Below is a small trained network, with its code and all its weights. Each question gives an input and a target symbol and asks what happens when units are switched off, that is, made to give their printed mean instead of their output.

import numpy as np


def w(rows, s, z=0):
    codes = np.array(rows[::2]) - 128.0
    scale = np.full(codes.shape[1], s)
    scale[-1] = z or s
    return codes * scale


def norm(h):
    return h / np.sqrt((h * h).mean(-1, keepdims=True) + 1e-5)


def f(y):
    return np.maximum(y, 0)


def softmax(a):
    e = np.exp(a - a.max(-1, keepdims=True))
    return e / e.sum(-1, keepdims=True)


def log_softmax(a):
    a = a - a.max(-1, keepdims=True)
    return a - np.log(np.exp(a).sum(-1, keepdims=True))


def net(x, mask):
    ids = ['αβγδζηθπω'.index(c) for c in x.split()]
    T = len(ids)
    res = E[ids] + P[:T]
    u = 0
    for l in range(3):
        r = norm(res)
        for j in range(3):
            rows = slice(2 * j, 2 * j + 2)
            q, k, v = (r @ M[l][rows].T for M in (Q, K, V))
            z = softmax(np.where(np.tri(T) > 0, q @ k.T / 2**0.5, -1e9)) @ v
            o = O[l][rows]
            res = res + np.where(mask[u + j], z, o[:, -1]) @ o[:, :-1]
        u += 3
        y = f(norm(res) @ A[l][:, :-1].T + A[l][:, -1])
        res = res + np.where(mask[u : u + 4], y, B[l][:, -1]) @ B[l][:, :-1]
        u += 4
    return log_softmax(norm(res)[-1] @ U[:, :-1].T + U[:, -1])


Q, K, V, O, A, B = {}, {}, {}, {}, {}, {}
E = w([
[71,131,181,183,176,107,65],'α',
[117,253,73,14,233,179,120],'β',
[160,157,230,106,118,93,79],'γ',
[169,36,151,72,128,137,88],'δ',
[116,50,133,92,109,98,84],'ζ',
[126,127,176,148,8,18,180],'η',
[130,39,93,107,151,158,93],'θ',
[27,149,63,195,122,123,138],'π',
[169,177,75,122,65,116,171],'ω',
],0.00036)
P = w([
[98,58,163,109,130,225,254],'0',
[222,55,64,111,184,53,93],'1',
[84,107,80,89,78,117,101],'2',
[178,112,154,192,76,179,75],'3',
[186,185,91,174,180,44,111],'4',
[93,140,98,91,95,118,110],'5',
[150,85,193,209,64,149,23],'6',
],0.00037)
Q[0] = w([
[205,202,110,218,218,34,133],'L0H1',
[115,239,220,220,117,206,204],'L0H1',
[158,82,115,177,115,136,154],'L0H2',
[176,80,99,143,136,90,113],'L0H2',
[198,188,123,186,163,3,108],'L0H3',
[141,145,180,132,81,132,139],'L0H3',
],0.0039)
K[0] = w([
[92,11,159,97,160,202,209],'L0H1',
[141,4,72,49,117,135,91],'L0H1',
[66,79,187,124,100,170,188],'L0H2',
[104,116,161,61,103,119,137],'L0H2',
[159,247,133,216,180,56,121],'L0H3',
[147,107,161,157,79,124,137],'L0H3',
],0.0043)
V[0] = w([
[66,113,90,191,218,182,91],'L0H1',
[125,133,6,144,87,143,165],'L0H1',
[66,93,137,94,108,164,158],'L0H2',
[139,119,90,106,61,66,135],'L0H2',
[131,123,207,156,154,121,55],'L0H3',
[196,136,224,86,52,80,147],'L0H3',
],0.0014)
O[0] = w([
[87,84,93,220,213,220,124,176],'L0H1',
[123,69,10,105,144,93,157,214],'L0H1',
[94,183,169,111,139,76,123,254],'L0H2',
[129,137,137,178,184,183,77,135],'L0H2',
[150,100,35,83,125,109,176,42],'L0H3',
[72,87,48,188,206,195,121,24],'L0H3',
],0.0013,0.00029)
A[0] = w([
[124,75,213,251,72,150,43,3],'L0N1',
[122,151,211,193,180,57,105,117],'L0N2',
[135,124,87,85,53,94,161,81],'L0N3',
[138,89,195,181,63,83,143,145],'L0N4',
],0.0011,0.00082)
B[0] = w([
[175,102,143,248,106,206,97,255],'L0N1',
[181,75,90,120,104,150,142,221],'L0N2',
[148,85,140,99,124,78,141,170],'L0N3',
[110,146,117,153,174,150,82,238],'L0N4',
],0.0017,0.00057)
Q[1] = w([
[100,186,139,103,139,143,126],'L1H1',
[144,104,94,161,113,95,163],'L1H1',
[135,242,122,189,92,151,187],'L1H2',
[167,136,107,145,160,72,145],'L1H2',
[123,168,75,76,254,110,108],'L1H3',
[192,165,131,222,144,75,143],'L1H3',
],0.0037)
K[1] = w([
[164,65,163,180,64,106,136],'L1H1',
[141,173,134,128,189,163,118],'L1H1',
[165,221,161,219,126,115,189],'L1H2',
[181,120,65,188,124,87,85],'L1H2',
[94,172,130,58,214,145,239],'L1H3',
[110,23,253,119,93,156,184],'L1H3',
],0.0035)
V[1] = w([
[140,131,92,29,132,159,136],'L1H1',
[148,161,123,114,155,106,146],'L1H1',
[82,108,197,128,141,146,71],'L1H2',
[106,21,163,194,83,57,130],'L1H2',
[129,45,138,217,11,52,153],'L1H3',
[173,176,80,88,156,173,197],'L1H3',
],0.0011)
O[1] = w([
[112,197,123,135,221,153,156,253],'L1H1',
[114,122,124,106,127,172,146,112],'L1H1',
[171,147,55,148,147,106,169,186],'L1H2',
[205,206,71,205,66,172,65,205],'L1H2',
[104,116,160,20,249,133,242,43],'L1H3',
[178,120,58,134,8,131,146,102],'L1H3',
],0.0011,0.00022)
A[1] = w([
[66,94,97,159,94,55,99,169],'L1N1',
[119,210,123,63,114,144,2,118],'L1N2',
[157,40,104,71,195,117,21,118],'L1N3',
[142,182,120,105,205,179,146,3],'L1N4',
],0.0012,0.00066)
B[1] = w([
[162,190,121,71,184,180,151,184],'L1N1',
[159,12,151,225,45,86,125,231],'L1N2',
[92,242,110,175,89,105,200,248],'L1N3',
[64,170,130,162,245,195,242,137],'L1N4',
],0.0011)
Q[2] = w([
[18,60,132,39,56,150,112],'L2H1',
[123,252,37,161,137,73,191],'L2H1',
[93,102,158,94,142,123,161],'L2H2',
[99,98,165,98,144,127,159],'L2H2',
[161,123,139,213,183,99,157],'L2H3',
[180,152,99,193,171,69,189],'L2H3',
],0.0033)
K[2] = w([
[153,178,3,175,54,30,6],'L2H1',
[35,149,133,30,113,139,199],'L2H1',
[129,135,98,96,121,95,91],'L2H2',
[134,130,104,103,127,102,89],'L2H2',
[16,83,223,150,213,188,186],'L2H3',
[42,108,168,62,196,145,203],'L2H3',
],0.0039)
V[2] = w([
[165,144,225,134,119,116,122],'L2H1',
[170,13,120,119,117,127,136],'L2H1',
[132,120,144,139,93,220,161],'L2H2',
[51,120,166,122,121,188,175],'L2H2',
[254,195,77,97,115,102,109],'L2H3',
[139,123,131,60,142,159,80],'L2H3',
],0.0015)
O[2] = w([
[163,109,254,126,78,139,126,157],'L2H1',
[106,185,119,183,143,81,240,92],'L2H1',
[107,76,144,213,165,188,93,219],'L2H2',
[198,123,137,228,197,164,155,177],'L2H2',
[243,107,126,191,195,85,150,26],'L2H3',
[165,212,104,163,40,86,122,3],'L2H3',
],0.0012,0.00049)
A[2] = w([
[112,117,75,122,100,83,90,141],'L2N1',
[123,180,88,140,180,131,122,254],'L2N2',
[179,126,205,94,115,86,107,75],'L2N3',
[63,133,202,163,153,249,150,149],'L2N4',
],0.0018,0.00053)
B[2] = w([
[172,164,169,126,196,201,112,182],'L2N1',
[104,48,156,109,67,141,135,180],'L2N2',
[4,59,130,163,156,124,147,145],'L2N3',
[215,192,232,117,250,196,228,255],'L2N4',
],0.0013,0.0018)
U = w([
[163,172,225,139,230,214,240,222],'α',
[240,91,66,198,106,197,4,188],'β',
[74,13,238,194,52,45,54,123],'γ',
[137,228,136,199,26,32,178,3],'δ',
[42,254,151,29,47,144,60,65],'ζ',
[26,54,172,12,204,5,138,175],'η',
[30,177,12,174,85,130,220,53],'θ',
[25,38,6,30,211,208,84,33],'π',
[254,89,33,33,163,15,214,113],'ω',
],0.0053,0.0014)

Each question gives the input, a string of symbols that net reads in full, and the target symbol t.
The units are the heads (2 rows each of Q, K, V and O) and the neurons (one row each of A and B). Each row of codes is followed by its name. A weight is (code - 128) times the scale printed after its matrix; where a second scale follows, it is the last column's (O, A, B and U).
mask holds one flag per unit, layer by layer, with each layer's heads first. A switched-off unit (its flag False) gives its mean, the last column of its rows in O or B, instead of its output. The means were averaged over made-up inputs and are rounded, as every weight is.
A unit's drop is (log p(t) with every unit on - log p(t) with that unit switched off) / (log p(t) with every unit on - log p(t) with every unit switched off).
The circuit of an input: a set's keep is (log p(t) with only the set's units on - log p(t) with every unit switched off) / (log p(t) with every unit on - log p(t) with every unit switched off). Starting from the 12 units with the biggest drops (on a tie, the unit counted first), units are removed one at a time, each time the one whose removal leaves the highest keep (on an exact tie, the one counted first), for as long as the keep stays at least 0.8.
circuit, biggest first: the units of the circuit, biggest drop first
k most important neurons: the k neurons with the biggest drops, biggest first
heads that matter: for each layer, one digit per head in row order, 1 if its drop is at least 0.15 and else 0, layers parted by /
input θ α ω β γ δ, target γ: heads that matter : 100 / 000 / 000
input α β β δ δ δ, target β: 2 most important neurons : [L2N4 L2N1]
input ω η π β γ, target ω: circuit, biggest first : [L0H1 L2N4 L1H3 L0H3]
input β ω γ α β ζ, target β: circuit, biggest first : [L2N4 L2H3 L1N1]
input η δ γ δ δ, target η: circuit, biggest first : [L0H1 L1H3 L2N4 L2N3]
input η γ α ω ω, target η: most important neuron : [L2N3]
input α ζ β γ θ β, target β: circuit, biggest first : [L1H3 L2N4 L2H3]
input α α γ, target γ: circuit, biggest first : [L2N4 L1N2]
input ζ δ β α δ, target ζ: heads that matter : 010 / 000 / 001
input ζ ζ ω ζ β ζ, target β: circuit, biggest first : [L2N4 L2H3 L1H2]
input θ ω η ω π, target θ: circuit, biggest first : [L2N4 L2H1]
input γ γ ω α γ, target γ: 2 most important neurons : [L2N4 L2N3]
input η η ζ, target η: circuit, biggest first : [L1H3 L0H1 L2N4]
input ζ ω γ θ β, target ζ: heads that matter : 110 / 001 / 011
input β η α η η, target β: 2 most important neurons : [L2N4 L0N4]
input η ω ω θ α, target η: circuit, biggest first : [L1H3 L0H1 L2N4 L2H2]
input ω η θ, target η: circuit, biggest first : [L0H1 L1H3 L2N4 L0H3]
input ζ ω θ γ α, target ζ: heads that matter : 111 / 000 / 011
input ω π β β γ, target ω: heads that matter : 100 / 001 / 000
input β θ γ β ω ω, target ω: heads that matter : 000 / 000 / 001
input δ ω β ζ η ω, target ω: 2 most important neurons : [L2N4 L0N3]
input ω π ζ ζ α, target ω: heads that matter : 100 / 001 / 000
input δ β β γ π, target δ: heads that matter : 100 / 001 / 100
